-1.884; -3.511
6.155; 3.460
->
-3.511; 6.155

2.969; 2.994; 6.070
5.094; -2.847; 3.391
3.852; -2.869; 5.157
->
6.070; -2.847; 3.852

5.221; 1.261; -0.741; 1.534; 0.039
-0.698; 0.395; 0.108; -1.673; 1.249
1.162; -1.218; -0.834; -3.476; -1.350
->
0.039; -1.673; -0.834

-2.255; -6.702
4.442; 3.768
->
-6.702; 4.442

-0.772; -2.942; 3.841; -1.168; 2.858
-2.843; 1.946; 5.251; -6.408; -2.162
->
2.858; -6.408

-0.192; 1.935; -0.775; -5.860; 1.290
0.154; -1.007; 0.340; -3.111; -0.015
->
1.290; -3.111

2.130; -5.152; -2.150; 0.141; 0.926
0.228; -3.383; 0.043; 0.300; 2.291
-0.447; 2.269; 0.289; 3.484; -2.540
->
0.926; 0.300; 0.289

5.157; -5.386; -0.879; -4.834; -0.634
5.582; -6.145; -0.170; -3.761; -0.550
4.085; -5.810; -0.110; -5.544; 0.069
->
-0.634; -3.761; -0.110

4.151; -1.151
6.340; -2.808
->
-1.151; 6.340
---
-0.121; 0.553; -1.622; 1.565; 0.765
-0.240; 0.492; -1.465; 1.515; 0.778
-4.150; 5.281; -2.177; 4.041; -0.863
-0.616; 1.212; -0.950; 1.115; -0.068
-5.479; 5.945; -1.680; 4.404; -1.053
2.792; -1.598; -1.000; -0.758; 0.559
-1.300; -1.077; 0.791; 0.479; 1.241
-3.501; 4.961; -2.511; 3.952; -0.706
-1.911; 5.575; -3.153; 3.217; -1.795
-0.786; 0.677; -0.523; 0.955; 0.230
->
2.792; -1.598; -1.000; -0.758; 0.559
-1.300; -1.077; 0.791; 0.479; 1.241
-0.240; 0.492; -1.465; 1.515; 0.778
-0.121; 0.553; -1.622; 1.565; 0.765
-0.786; 0.677; -0.523; 0.955; 0.230
-0.616; 1.212; -0.950; 1.115; -0.068
-3.501; 4.961; -2.511; 3.952; -0.706
-4.150; 5.281; -2.177; 4.041; -0.863
-1.911; 5.575; -3.153; 3.217; -1.795
-5.479; 5.945; -1.680; 4.404; -1.053

2.876; 1.076; 1.505; -1.911; -0.757; 1.950; 2.904
1.289; -0.941; 1.121; 0.058; -0.947; -0.824; 2.226
-2.243; -0.460; -1.003; -0.323; 0.435; -1.772; -2.375
-6.010; 1.032; 2.645; 1.977; -3.348; 0.503; 3.517
-0.396; 0.006; -2.273; 1.363; -2.462; 1.460; 2.890
0.429; 3.125; -0.292; 0.299; -0.432; 2.404; -0.184
-2.226; 1.139; 0.615; -0.219; -0.916; -0.292; 2.669
->
1.289; -0.941; 1.121; 0.058; -0.947; -0.824; 2.226
-2.243; -0.460; -1.003; -0.323; 0.435; -1.772; -2.375
-0.396; 0.006; -2.273; 1.363; -2.462; 1.460; 2.890
-6.010; 1.032; 2.645; 1.977; -3.348; 0.503; 3.517
2.876; 1.076; 1.505; -1.911; -0.757; 1.950; 2.904
-2.226; 1.139; 0.615; -0.219; -0.916; -0.292; 2.669
0.429; 3.125; -0.292; 0.299; -0.432; 2.404; -0.184

1.487; 3.069; -0.899; -0.221; 3.956; 1.394; -1.216; -1.183; 1.826; 1.139; -0.635; -0.591; 1.222; -1.328; -3.486
0.896; -2.320; -3.840; -3.091; -3.419; -5.079; 1.127; 0.560; 0.914; 0.350; -3.186; 0.782; -3.496; -1.713; 0.745
1.466; -1.297; -0.137; -2.055; 5.443; 2.394; 1.189; -0.677; 2.251; 1.915; -2.061; 0.170; 0.451; 1.423; -3.181
2.880; -2.869; 3.367; 1.264; -2.970; 1.950; -0.369; -0.884; -3.427; 1.246; -6.211; 4.439; -2.018; 3.605; 3.104
2.525; -1.349; -0.031; -5.044; -2.941; -5.453; 0.162; -1.600; 0.981; 0.659; -4.158; -3.730; -1.771; -1.908; -1.423
->
2.880; -2.869; 3.367; 1.264; -2.970; 1.950; -0.369; -0.884; -3.427; 1.246; -6.211; 4.439; -2.018; 3.605; 3.104
0.896; -2.320; -3.840; -3.091; -3.419; -5.079; 1.127; 0.560; 0.914; 0.350; -3.186; 0.782; -3.496; -1.713; 0.745
2.525; -1.349; -0.031; -5.044; -2.941; -5.453; 0.162; -1.600; 0.981; 0.659; -4.158; -3.730; -1.771; -1.908; -1.423
1.466; -1.297; -0.137; -2.055; 5.443; 2.394; 1.189; -0.677; 2.251; 1.915; -2.061; 0.170; 0.451; 1.423; -3.181
1.487; 3.069; -0.899; -0.221; 3.956; 1.394; -1.216; -1.183; 1.826; 1.139; -0.635; -0.591; 1.222; -1.328; -3.486

2.503; 0.187; -1.105; 0.133; 1.272; -0.894; 0.665; -1.325; 4.091; 0.221
-3.787; 1.585; 3.503; -2.132; 0.980; -1.942; -0.822; -0.294; 0.220; 2.992
0.900; 0.851; -2.314; -2.736; 0.528; 4.340; 1.645; 3.218; -0.326; 1.361
4.794; 4.449; -5.144; 0.368; -0.152; 6.697; -3.590; -0.764; 1.080; 0.646
2.589; -0.302; -2.095; -1.867; 0.568; 5.358; -0.881; 2.063; -2.447; 2.580
1.595; 1.768; -2.335; -3.753; -4.616; 6.625; -0.484; -0.294; -3.358; 2.901
-3.501; 0.348; 2.820; -0.156; 0.197; -6.519; 0.691; -1.741; 2.755; 0.701
2.009; 3.319; 0.430; 0.286; 0.377; 3.525; -5.015; -1.040; -1.666; 3.577
->
2.589; -0.302; -2.095; -1.867; 0.568; 5.358; -0.881; 2.063; -2.447; 2.580
2.503; 0.187; -1.105; 0.133; 1.272; -0.894; 0.665; -1.325; 4.091; 0.221
-3.501; 0.348; 2.820; -0.156; 0.197; -6.519; 0.691; -1.741; 2.755; 0.701
0.900; 0.851; -2.314; -2.736; 0.528; 4.340; 1.645; 3.218; -0.326; 1.361
-3.787; 1.585; 3.503; -2.132; 0.980; -1.942; -0.822; -0.294; 0.220; 2.992
1.595; 1.768; -2.335; -3.753; -4.616; 6.625; -0.484; -0.294; -3.358; 2.901
2.009; 3.319; 0.430; 0.286; 0.377; 3.525; -5.015; -1.040; -1.666; 3.577
4.794; 4.449; -5.144; 0.368; -0.152; 6.697; -3.590; -0.764; 1.080; 0.646

1.973; -0.912; -1.750; -2.150; -0.166; -1.034; 4.879; 1.161; -0.434; -2.706; -0.986; 4.538; 1.999; -0.521
-1.393; 0.189; 3.850; -2.373; 0.326; 0.321; 1.864; -0.656; 1.172; 1.819; -0.248; -1.851; 0.628; 0.089
2.723; 0.410; 1.498; 3.098; 0.210; -1.083; -3.707; -0.920; -0.096; -1.436; -0.185; -1.042; 0.704; -0.943
1.255; -1.238; 1.130; -0.977; 1.304; 1.495; 1.809; -1.066; 0.464; 1.190; -1.071; -1.104; -0.452; -1.908
-2.569; 0.829; -0.772; 0.085; 3.921; -0.317; 1.498; 1.526; 1.693; -0.716; -1.207; -6.785; -1.179; -0.618
-1.863; 1.788; 0.489; -0.825; 2.005; 0.030; 2.535; 2.232; 1.678; 1.245; -2.049; -3.677; 1.510; 1.591
->
1.255; -1.238; 1.130; -0.977; 1.304; 1.495; 1.809; -1.066; 0.464; 1.190; -1.071; -1.104; -0.452; -1.908
1.973; -0.912; -1.750; -2.150; -0.166; -1.034; 4.879; 1.161; -0.434; -2.706; -0.986; 4.538; 1.999; -0.521
-1.393; 0.189; 3.850; -2.373; 0.326; 0.321; 1.864; -0.656; 1.172; 1.819; -0.248; -1.851; 0.628; 0.089
2.723; 0.410; 1.498; 3.098; 0.210; -1.083; -3.707; -0.920; -0.096; -1.436; -0.185; -1.042; 0.704; -0.943
-2.569; 0.829; -0.772; 0.085; 3.921; -0.317; 1.498; 1.526; 1.693; -0.716; -1.207; -6.785; -1.179; -0.618
-1.863; 1.788; 0.489; -0.825; 2.005; 0.030; 2.535; 2.232; 1.678; 1.245; -2.049; -3.677; 1.510; 1.591

5.426; 1.584; -4.088; 3.246; 2.416; 1.637; 2.198; 2.365; 4.536
6.655; -0.629; 4.352; -5.645; 3.639; -0.289; -3.235; 1.455; -3.230
7.122; -4.205; -0.564; 5.825; 4.987; -3.271; -5.399; 4.122; 0.932
-2.456; 3.689; 3.905; -5.769; -1.994; -4.248; -2.845; -0.065; -0.474
-4.234; -2.953; 0.610; -3.641; -0.229; -0.116; 2.518; -3.759; -1.308
-1.958; 3.371; -5.773; 2.356; 5.144; 0.534; 3.559; 1.038; -0.745
5.418; 0.690; 3.519; -4.037; 4.230; -4.705; 0.337; 3.796; -5.234
->
7.122; -4.205; -0.564; 5.825; 4.987; -3.271; -5.399; 4.122; 0.932
-4.234; -2.953; 0.610; -3.641; -0.229; -0.116; 2.518; -3.759; -1.308
6.655; -0.629; 4.352; -5.645; 3.639; -0.289; -3.235; 1.455; -3.230
5.418; 0.690; 3.519; -4.037; 4.230; -4.705; 0.337; 3.796; -5.234
5.426; 1.584; -4.088; 3.246; 2.416; 1.637; 2.198; 2.365; 4.536
-1.958; 3.371; -5.773; 2.356; 5.144; 0.534; 3.559; 1.038; -0.745
-2.456; 3.689; 3.905; -5.769; -1.994; -4.248; -2.845; -0.065; -0.474
